[[106 145 107 142]
 [155 127 152 106]] 127

[[123 140 133 116 135]
 [125 127 126 151 130]] 127

[[125  98 150 144 144]
 [131 134 130 123 123]] 134

[[125 101 130 135 125 147 123]
 [105 151 134 136 109 131 143]] 151

[[127 127 134 131 129 130 130]
 [103 123 120 118 116 119 121]] 123

[[116 114 136 139 134]
 [100 128 143 126 137]] 128

[[138 109 140 106 134 111]
 [108 112 137 124 110 142]] 112

[[103 133 108 131]
 [144 121 139 134]] 121

[[114 100 131 124]
 [120 114 146 111]] 114

[[118 143 127 131 121 121]
 [143 131 128 106  98 133]] 131
---
[[135, 122, 125, 124, 132, 127, 126], [153, 130, 131, 121, 131, 126, 138], [130, 121, 135, 127, 127, 128, 125]] gives 130
[[123, 147, 135, 128], [129, 154, 134, 139]] gives 147
[[128, 145, 141, 99], [100, 125, 143, 144]] gives 145
[[115, 100, 110, 125, 132, 131], [115, 126, 139, 125, 143, 141]] gives 100
[[121, 101, 126, 151, 119, 120], [116, 110, 117, 143, 142, 117]] gives 101
[[119, 124, 125, 98, 127, 117, 153], [126, 155, 121, 146, 129, 128, 123]] gives 124
[[154, 139, 142, 124], [117, 117, 108, 121], [143, 140, 149, 134]] gives 117
[[139, 110, 137, 132, 109, 111, 128], [105, 127, 145, 121, 114, 103, 120]] gives 110
---
[101 131 140 135 124 133 152] ans = 135, 152

[[135 131 130 121 116 101 139]
 [135 122 142 138 131 109 149]
 [139 134 132 114 144 136 142]] ans = 138, 149

[126 150 128 125 130] ans = 128, 150

[141 145 143 102 127] ans = 143, 145

[101 125 125 130 128 144 115] ans = 130, 144

[[153 113 117 139 123]
 [146 122 128 141 120]
 [120 121 135 135 123]] ans = 128, 153

[136 126 132 154 139] ans = 132, 154

[[139 119 153 143 144 115 127]
 [137 136 133 120 130 130 127]
 [116 129 129 131 128 126 115]] ans = 120, 153

[128 119 128 129 128 152 127] ans = 129, 152

[[122 129 132 128 124 134 134]
 [128 133 140 121 120 126 127]
 [145 143 132 128 106 115 128]] ans = 121, 145
---
[[144 141 126 153 135 142 140]
 [132 132 133 133 132 133 132]] result: 153, 126

[115 127 102 111] result: 127, 102

[[133 126 152 133]
 [121 115  99 116]] result: 152, 99

[115 140 116 106 131 123 137] result: 140, 106

[127 151 152 125 121] result: 152, 121

[118 110 117 150 114 126 119] result: 150, 110

[146 121 137 103 122 141] result: 146, 103

[121 132 111 129 101 116 147] result: 147, 101

[121 126 147 119 105 136 139] result: 147, 105
---
[[146 153 122 132 133 154]
 [132 120 126 116 114 126]] >> 133

[155 143 125 128 116] >> 128

[145 129 117 124 127 157] >> 127

[124 124 113 102] >> 113

[138 125 136 131 125 129 106] >> 129

[[139 125 151 115]
 [144 119 128 129]] >> 151
---
[[123 116 132 124 157]
 [128 107 134 127 134]
 [121 129 138 123 142]] --> 129

[133 150 125 147 132] --> 150

[[132 123 113 133 127]
 [116 126 133 135 123]
 [106 122 117 129 128]] --> 122

[[143 111 140 123 127]
 [123 127 124 108 128]
 [106 120 131 152 122]] --> 120

[120 124 128 155 107] --> 124

[129 132 136 137 154] --> 132

[123 102 143 149 158] --> 102
---
[127 108 106 132 118] yields 127
[105 126 129 130 132] yields 105
[102 120 154 121 131] yields 102
[141 129 130 105 142] yields 141
[121 141 151 123 121] yields 121
[121 135 131 155 147] yields 121
[121 128 131 156 119] yields 121
---
[[133 104 128 133 135]
 [131 126 136 141 130]
 [117 129 125 117 125]]
141

[134 121 155 129 138]
155

[126 137 135 151]
151

[107 145 124 116 143 109 151]
151

[105 139 102 153 119 105 155]
155

[101 129 139 131]
139

[136 120 107 132 146 127]
146

[[145 130 127 147]
 [105 133 124 119]]
147

[101 111 134 123]
134

[106 133 123 142]
142
---
[110  99 123 154 126 115] yields 99

[[114 157 152 149 140]
 [123 139 139 156 145]] yields 139

[[119 122 123 123 133 121 131]
 [129 133 122 144 138 133 143]
 [ 99 118 136 124 118 116 141]] yields 118

[106 110 153 149 128 112] yields 110

[117 132 146 106 129] yields 132

[[115 115 103 135]
 [107 107 123  99]] yields 107
---
[[113 137 143 127 113 135]
 [125 128 143 127 103 117]] ⇒ 143

[[139 129 120 110 116]
 [110 132 132 105 134]] ⇒ 120

[[101 111 150 116 148]
 [109 129 124 143 141]] ⇒ 150

[[129 101 147 106 121]
 [139 115 122 147 116]] ⇒ 147

[[124 126 129 138 144 136]
 [144 152 132 109 110 126]] ⇒ 129

[[149 136 129 117 130 133 150]
 [115 113 139 142 107 125 132]] ⇒ 129

[[127 128 115 122 123 142 136]
 [130 114 109 145 144 124 155]] ⇒ 115

[[102 125 126 128]
 [112 129 137 126]] ⇒ 126
---
[[134 142 134 112]
 [138 148 139 105]] | 148

[[132 105 136 136]
 [116 102 145 115]] | 102

[[145 120 118 136]
 [106 138 143 116]] | 138

[[105 107 130 129]
 [140 146 123 137]] | 146

[[137 114 117 104]
 [139 144 133 121]] | 144

[[154 128 129 123]
 [128 134 130 118]] | 134

[[106 129 153 107]
 [124 121 133 140]] | 121

[[153 143 110 158]
 [138 147 158 116]] | 147
---
Q:
[[106 115 135 128]
 [108 114 122 132]]
A: 106, 132

Q:
[[137 102 138 130 111 104 107]
 [127 150 134 125 142 143 147]
 [128 150 124 126 147 136 148]]
A: 137, 148

Q:
[[120 136 115 149 142 129]
 [131 113 121 128 134 101]]
A: 120, 101

Q: [124 102 134 119 131 113 140]
A: 124, 140

Q:
[[119 150 151 149 152 150]
 [139 127 130 130 128 127]
 [126 137 141 142 139 130]]
A: 119, 130

Q: [128 138 150 139]
A: 128, 139

Q:
[[118 125 111 146 106 132 138]
 [152 127 149 107 138 122 118]]
A: 118, 118

Q: [133 155 156 114 125 158]
A: 133, 158

Q:
[[134 137 133 145 145 151]
 [112 101 115 115 107 106]
 [128 150 141 124 143 151]]
A: 134, 151
---
[[133 116 131 106]
 [124 115 125 108]
 [124 115 125 107]] Answer: 115

[[125 113 114 124 127 116]
 [126 126 111 138 152 108]
 [125 113 115 124 127 118]] Answer: 124

[[101 144 151 142 130]
 [110 133 145 124 110]
 [101 143 153 139 121]] Answer: 153

[[103 140 107 153 118 132 156]
 [146 135 123 108 128 116 118]
 [117 103 135 101 143 116 133]] Answer: 143

[[132 114 114 133 124]
 [124 137 152 115 147]
 [116 137 123 144 115]] Answer: 123

[[134 140 151 143]
 [117 125 130 112]
 [134 117 138 128]] Answer: 117

[[131 122 135 124 124]
 [125 138 115 135 133]
 [123 112 151 123 129]] Answer: 151
---
[109 137 149 128 136 127 151] ⇒ 136
[146 136 104 137 117] ⇒ 136
[140 110 113 145 104] ⇒ 113
[146 133 143 107 134] ⇒ 134
[142 141 143 152 115 133 157] ⇒ 142
[119 121 151 144 126] ⇒ 126
